Below is a small trained network, with its code and all its weights. Each question gives an input and a class and asks what happens when units are switched off, that is, made to give their printed mean instead of their output.

import numpy as np


def w(rows, s, z=0):
    codes = np.array(rows[::2]) - 128.0
    scale = np.full(codes.shape[1], s)
    scale[-1] = z or s
    return codes * scale


def f(y):
    return np.maximum(y, 0)


def log_softmax(a):
    a = a - a.max(-1, keepdims=True)
    return a - np.log(np.exp(a).sum(-1, keepdims=True))


def net(x, mask):
    res = np.array(x, float).reshape(1, 4) / 4 @ E
    y = f(res @ A[0][:, :-1].T + A[0][:, -1])
    res = res + np.where(mask, y, B[0][:, -1]) @ B[0][:, :-1]
    return log_softmax(res[-1] @ U[:, :-1].T + U[:, -1])


A, B = {}, {}
E = w([
[159,180,158,147,73,51,234,94,73],'x0',
[101,92,71,60,29,123,191,146,226],'x1',
[25,58,187,90,100,63,76,104,102],'x2',
[207,20,245,150,90,149,154,81,174],'x3',
],0.011)
A[0] = w([
[199,47,220,151,137,144,138,107,187,123],'N0',
[173,79,199,142,113,139,140,64,189,117],'N1',
[189,127,83,145,153,206,147,159,134,27],'N2',
[109,157,130,120,117,145,126,173,105,78],'N3',
[189,167,118,159,164,188,199,190,154,51],'N4',
[49,79,199,112,107,56,77,141,112,49],'N5',
[125,85,118,101,146,155,37,154,159,113],'N6',
[162,94,111,86,169,221,87,164,161,86],'N7',
[146,77,78,7,56,119,185,142,222,51],'N8',
[98,120,167,114,169,116,113,108,92,51],'N9',
[128,115,103,161,130,161,65,134,161,4],'N10',
[69,159,85,102,131,89,107,148,88,93],'N11',
[158,181,207,192,218,157,61,74,17,36],'N12',
[79,82,117,72,102,94,139,126,132,70],'N13',
[160,64,135,194,187,123,108,81,104,73],'N14',
[96,148,92,111,139,99,122,174,114,117],'N15',
[88,195,105,136,193,99,134,167,156,145],'N16',
[184,162,127,174,183,202,141,133,101,39],'N17',
[94,165,67,121,132,118,122,158,86,131],'N18',
[165,183,149,155,86,30,198,91,88,103],'N19',
[161,156,100,125,105,176,168,126,177,41],'N20',
[65,66,149,57,155,67,89,75,83,39],'N21',
[151,132,124,132,112,68,177,122,71,89],'N22',
[109,75,105,149,175,195,61,162,155,84],'N23',
[124,140,150,161,133,81,161,114,149,59],'N24',
],0.012,0.0035)
B[0] = w([
[182,57,91,152,208,185,117,177,2,239],'N0',
[144,88,100,123,171,207,125,186,83,218],'N1',
[112,141,209,190,143,108,220,118,158,180],'N2',
[108,80,169,95,173,145,113,148,115,147],'N3',
[78,181,189,218,126,127,173,122,135,194],'N4',
[97,194,209,214,145,101,143,190,146,204],'N5',
[166,224,141,55,72,57,158,96,56,195],'N6',
[132,168,156,83,91,63,138,95,56,197],'N7',
[102,81,56,119,125,115,21,67,232,233],'N8',
[101,95,132,141,117,85,117,98,223,162],'N9',
[149,146,134,100,95,117,125,136,115,162],'N10',
[185,98,130,172,182,178,86,179,84,183],'N11',
[59,84,55,111,134,107,58,65,239,249],'N12',
[106,159,149,159,101,148,131,122,204,173],'N13',
[108,80,75,118,153,149,82,108,168,182],'N14',
[173,80,71,152,157,152,129,173,101,168],'N15',
[182,116,73,145,173,161,123,167,95,184],'N16',
[78,148,167,162,117,116,145,133,181,191],'N17',
[191,102,54,142,154,219,137,162,83,184],'N18',
[155,152,159,25,69,53,122,94,40,213],'N19',
[22,146,187,156,115,149,153,148,199,170],'N20',
[144,138,223,192,107,125,223,136,182,196],'N21',
[165,157,112,73,79,67,144,120,66,175],'N22',
[141,159,148,32,70,114,129,85,45,201],'N23',
[114,134,121,109,119,112,147,134,105,151],'N24',
],0.009,0.021)
U = w([
[195,80,90,162,196,205,114,197,28,159],'0',
[154,192,153,16,65,47,135,93,26,80],'1',
[83,102,60,125,124,113,68,83,216,254],'2',
[98,181,227,246,128,116,176,158,141,33],'3',
],0.011,0.0015)

Each question gives the input, the list of numbers given to net, and the class t.
The units are the neurons (one row each of A and B). Each row of codes is followed by its name. A weight is (code - 128) times the scale printed after its matrix; where a second scale follows, it is the last column's (A, B and U).
mask holds one flag per neuron, in row order. A switched-off neuron (its flag False) gives its mean, the last column of its row in B, instead of its output. The means were averaged over made-up inputs and are rounded, as every weight is.
A unit's drop is (log p(t) with every unit on - log p(t) with that unit switched off) / (log p(t) with every unit on - log p(t) with every unit switched off).
The circuit of an input: a set's keep is (log p(t) with only the set's units on - log p(t) with every unit switched off) / (log p(t) with every unit on - log p(t) with every unit switched off). Starting from the 12 units with the biggest drops (on a tie, the unit counted first), units are removed one at a time, each time the one whose removal leaves the highest keep (on an exact tie, the one counted first), for as long as the keep stays at least 0.8.
units of the circuit, in order: the units of the circuit, biggest drop first
most important unit: the unit with the biggest drop
top k neurons: the k neurons with the biggest drops, biggest first
drop of u: that unit's drop, to one decimal
input [-8,7,-7,-1], class 1: most important unit => N7
input [-4,-7,7,-4], class 2: top 4 neurons => N12; N4; N9; N2
input [0,-7,-8,-2], class 3: top 4 neurons => N4; N2; N8; N17
input [3,4,4,-1], class 2: top 2 neurons => N8; N4
input [4,-7,-8,-5], class 3: top 3 neurons => N4; N8; N2
input [6,1,-7,-7], class 0: top 2 neurons => N18; N16
input [4,5,8,8], class 0: top 2 neurons => N0; N1
input [1,-8,-7,-7], class 2: top 4 neurons => N12; N0; N17; N1
input [7,2,-8,-2], class 3: top 4 neurons => N4; N20; N23; N6
input [4,3,-2,5], class 0: top 2 neurons => N0; N1
input [2,5,8,7], class 3: top 2 neurons => N5; N21
input [1,-5,8,7], class 3: top 3 neurons => N5; N21; N9
input [-3,-8,-5,-6], class 2: top 2 neurons => N12; N0
input [7,8,-2,2], class 2: most important unit => N8
input [7,8,8,-4], class 2: top 4 neurons => N8; N13; N6; N4
input [-7,5,8,4], class 3: top 2 neurons => N5; N21
input [-3,-8,3,6], class 2: drop of N12 => 3.0
input [-1,0,5,8], class 0: drop of N0 => 1.0
input [3,6,8,8], class 0: drop of N0 => 2.0
input [6,4,8,-5], class 3: units of the circuit, in order => N5
input [2,6,8,-5], class 3: drop of N23 => 0.0
